Here is a tiny trained network, its code and every weight. The questions are about switching its units off for an input and a target symbol, where a switched-off unit gives its printed mean instead of its output.

import numpy as np


def w(rows, s, z=0):
    codes = np.array(rows[::2]) - 128.0
    scale = np.full(codes.shape[1], s)
    scale[-1] = z or s
    return codes * scale


def norm(h):
    return h / np.sqrt((h * h).mean(-1, keepdims=True) + 1e-5)


def f(y):
    return np.maximum(y, 0)


def softmax(a):
    e = np.exp(a - a.max(-1, keepdims=True))
    return e / e.sum(-1, keepdims=True)


def log_softmax(a):
    a = a - a.max(-1, keepdims=True)
    return a - np.log(np.exp(a).sum(-1, keepdims=True))


def net(x, mask):
    ids = ['ΞΨβδεζλμσω'.index(c) for c in x.split()]
    T = len(ids)
    res = E[ids] + P[:T]
    r = norm(res)
    for j in range(2):
        rows = slice(2 * j, 2 * j + 2)
        q, k, v = (r @ M[0][rows].T for M in (Q, K, V))
        z = softmax(np.where(np.tri(T) > 0, q @ k.T / 2**0.5, -1e9)) @ v
        o = O[0][rows]
        res = res + np.where(mask[j], z, o[:, -1]) @ o[:, :-1]
    y = f(norm(res) @ A[0][:, :-1].T + A[0][:, -1])
    res = res + np.where(mask[2:10], y, B[0][:, -1]) @ B[0][:, :-1]
    return log_softmax(norm(res)[-1] @ U[:, :-1].T + U[:, -1])


Q, K, V, O, A, B = {}, {}, {}, {}, {}, {}
E = w([
[143,174,85,50,87,189],'Ξ',
[92,131,51,76,210,160],'Ψ',
[94,248,192,117,197,164],'β',
[98,58,201,102,49,49],'δ',
[116,52,149,15,228,121],'ε',
[161,106,121,71,79,169],'ζ',
[176,120,60,145,103,64],'λ',
[99,81,112,179,80,92],'μ',
[31,57,88,115,107,131],'σ',
[95,146,158,107,99,209],'ω',
],0.015)
P = w([
[106,162,134,152,167,15],'0',
[172,86,54,147,97,165],'1',
[171,83,65,165,103,186],'2',
[160,89,95,162,117,182],'3',
[122,37,116,168,138,164],'4',
[119,6,110,177,141,162],'5',
[137,1,82,183,144,162],'6',
],0.0098)
Q[0] = w([
[87,94,138,120,249,146],'h1',
[154,128,117,155,148,154],'h1',
[160,114,94,90,131,158],'h2',
[76,128,100,124,188,70],'h2',
],0.021)
K[0] = w([
[89,71,174,163,124,190],'h1',
[93,81,183,107,111,80],'h1',
[56,127,154,166,136,111],'h2',
[138,54,128,161,139,245],'h2',
],0.012)
V[0] = w([
[148,90,94,101,103,72],'h1',
[195,101,251,110,73,114],'h1',
[187,137,111,199,155,104],'h2',
[52,117,140,163,53,120],'h2',
],0.013)
O[0] = w([
[95,138,193,94,138,43,255],'h1',
[210,125,143,36,109,149,51],'h1',
[107,123,79,81,230,182,117],'h2',
[75,113,253,182,123,141,192],'h2',
],0.014,0.0057)
A[0] = w([
[172,60,107,137,69,163,209],'n1',
[68,164,145,63,246,178,32],'n2',
[149,106,24,34,215,165,167],'n3',
[153,146,170,224,122,209,2],'n4',
[149,91,89,146,147,73,221],'n5',
[184,155,164,201,31,81,37],'n6',
[64,105,181,158,213,126,98],'n7',
[175,112,220,94,198,202,153],'n8',
],0.012,0.0027)
B[0] = w([
[68,140,93,115,90,43,170],'n1',
[171,110,67,95,117,245,176],'n2',
[194,62,197,182,102,178,177],'n3',
[175,192,123,92,65,168,152],'n4',
[84,118,137,101,138,162,188],'n5',
[154,149,101,137,247,139,171],'n6',
[112,130,93,77,90,118,247],'n7',
[173,151,55,151,127,169,176],'n8',
],0.012)
U = w([
[117,136,146,183,105,144,151],'Ξ',
[106,152,71,102,133,88,134],'Ψ',
[126,133,158,139,118,149,152],'β',
[134,145,131,69,82,92,100],'δ',
[169,69,186,144,156,142,231],'ε',
[139,100,151,179,101,140,132],'ζ',
[127,83,123,194,146,144,103],'λ',
[87,128,112,47,134,195,152],'μ',
[32,114,191,111,86,143,62],'σ',
[142,108,89,131,7,115,4],'ω',
],0.012,0.0036)

Each question gives the input, a string of symbols that net reads in full, and the target symbol t.
The units are the heads (2 rows each of Q, K, V and O) and the neurons (one row each of A and B). Each row of codes is followed by its name. A weight is (code - 128) times the scale printed after its matrix; where a second scale follows, it is the last column's (O, A, B and U).
mask holds one flag per unit, heads first, then neurons. A switched-off unit (its flag False) gives its mean, the last column of its rows in O or B, instead of its output. The means were averaged over made-up inputs and are rounded, as every weight is.
A unit's drop is (log p(t) with every unit on - log p(t) with that unit switched off) / (log p(t) with every unit on - log p(t) with every unit switched off).
The circuit of an input: a set's keep is (log p(t) with only the set's units on - log p(t) with every unit switched off) / (log p(t) with every unit on - log p(t) with every unit switched off). Starting from all 10 units, units are removed one at a time, each time the one whose removal leaves the highest keep (on an exact tie, the one counted first), for as long as the keep stays at least 0.8.
circuit, biggest first: the units of the circuit, biggest drop first
most important unit: the unit with the biggest drop
top k neurons: the k neurons with the biggest drops, biggest first
heads that matter: for each layer, one digit per head in row order, 1 if its drop is at least 0.15 and else 0, layers parted by /
input ε μ μ μ ω, target ω: circuit, biggest first	(h2 n3)
input μ μ ε Ψ μ σ ε, target σ: heads that matter	11
input μ β Ξ ε, target ε: circuit, biggest first	(n3 h2)
input Ψ Ξ ω ε, target ω: circuit, biggest first	(h1 h2 n1)
input δ μ μ, target ε: circuit, biggest first	(h1 h2 n6)
input μ ω ε, target ω: most important unit	h1
input μ Ψ Ψ μ λ ζ λ, target σ: heads that matter	01
input μ ε μ ε ω ζ Ψ, target ω: top 2 neurons	(n1 n4)
input σ ε ζ, target σ: heads that matter	10
input σ δ μ ε β Ξ, target σ: top 2 neurons	(n3 n2)
input ζ ζ Ψ σ ζ, target δ: heads that matter	10
input λ σ μ, target μ: heads that matter	11
input Ξ μ ζ, target Ψ: top 3 neurons	(n6 n1 n3)
input λ μ Ψ μ, target μ: circuit, biggest first	(h2)
input Ξ ε ε ω, target Ψ: circuit, biggest first	(h2 n6 n1)
input ε ε μ Ξ μ, target Ψ: heads that matter	01
input Ξ μ μ ε μ ω, target Ψ: top 2 neurons	(n1 n6)
input Ξ ε ε ε ε, target ε: heads that matter	01
input ε μ Ξ δ, target Ψ: heads that matter	01
input ζ ω μ μ, target δ: heads that matter	10
